[ 0.47  1.03  3.36 -6.66 -3.75  0.09 -2.12 -0.82  2.05 -2.03 -0.24 -0.46
 -0.70  2.76 -1.76  0.13 -0.38  3.40  3.29  0.97  1.45  3.47] -> 18
[ 1.58  0.40  3.75 -8.07 -3.06  0.51 -2.53 -0.57  1.98 -2.90  0.88  0.58
  0.42  3.29 -2.25 -1.33 -0.67  3.76  2.90  0.55  0.89  3.24] -> 20
[-0.13 -1.75  1.11 -0.81 -1.53  0.53  1.12 -0.44  1.88  2.79 -5.00 -0.42
  0.98  3.19  0.36  1.07  0.21  1.66  9.57  0.33  1.76 -2.59] -> 0
[-0.96 -0.42 -0.83 -5.96  0.20  0.01 -0.96 -0.40 -2.40  0.61  2.07  3.44
  1.85  4.17 -0.25 -1.76  3.60  0.00  2.23 -1.39 -0.68 -1.86] -> 15
[-0.75 -2.28  1.17 -0.26 -0.74  0.19  1.39  0.49  1.38  3.01 -4.64 -0.29
  0.60  3.33  0.90  0.88  0.13  1.59  6.47  1.11  1.09 -1.59] -> 0
[ 0.99 -1.55 -0.57 -4.28  2.12  1.06 -0.08  0.42 -1.18  2.01  2.34  3.33
  2.89  3.55 -0.91 -2.29  0.67  0.45 -2.46 -2.73 -1.88 -2.98] -> 12
[-0.19 -1.15  0.63 -6.42  1.62  0.20 -0.58  0.96 -2.48  0.97  3.31  3.84
  2.38  3.42 -0.40 -2.09  1.98  0.47 -1.20 -1.38 -1.97 -1.47] -> 15
[ 0.59  0.31  4.25 -6.40 -2.78  0.32 -2.25  0.29  1.49 -2.59  1.62  1.00
  0.28  3.12 -1.45 -0.77 -0.17  3.30  1.31  1.42  0.36  3.21] -> 20
[-0.06 -3.87  2.69 -8.01  2.23  0.60 -0.47  2.78 -2.93 -0.02  2.83  5.68
  3.82  4.50  0.37 -2.68  1.66  1.37  1.54  0.53 -2.44 -1.19] -> 12
[-0.06  0.47  4.10 -5.63 -3.22  0.26 -2.17  0.11  1.87 -1.96  0.35  0.32
 -0.12  2.55 -1.40 -0.81 -0.34  3.85  2.64  1.62  0.70  3.50] -> 18
[ 3.72 -2.63  0.23 -8.01  2.60  2.31 -0.40  0.40  0.37  0.71  3.57  2.94
  3.89  3.20 -2.38 -4.00 -2.11  2.29 -3.29 -4.23 -2.33 -3.54] -> 15
[-0.44 -0.61  5.67 -4.29 -1.46 -0.04 -2.10  2.55  0.64 -1.96  3.18  2.12
  0.46  1.46 -0.93 -1.44 -0.43  2.93 -2.34  2.79 -1.53  4.93] -> 20
[ 0.01  2.20  2.23 -2.44 -3.67  0.06 -1.56 -1.33  2.51 -1.33  0.93 -1.37
 -1.43  1.88 -1.72  0.15 -1.69  3.01  1.97  0.51  1.49  3.14] -> 18
[ 0.80 -0.75  5.15 -5.23 -2.67  0.16 -2.09  1.08  2.06 -2.55  0.87  0.88
  0.37  2.40 -1.57 -1.00 -1.44  3.89  1.23  1.96  0.05  3.89] -> 18
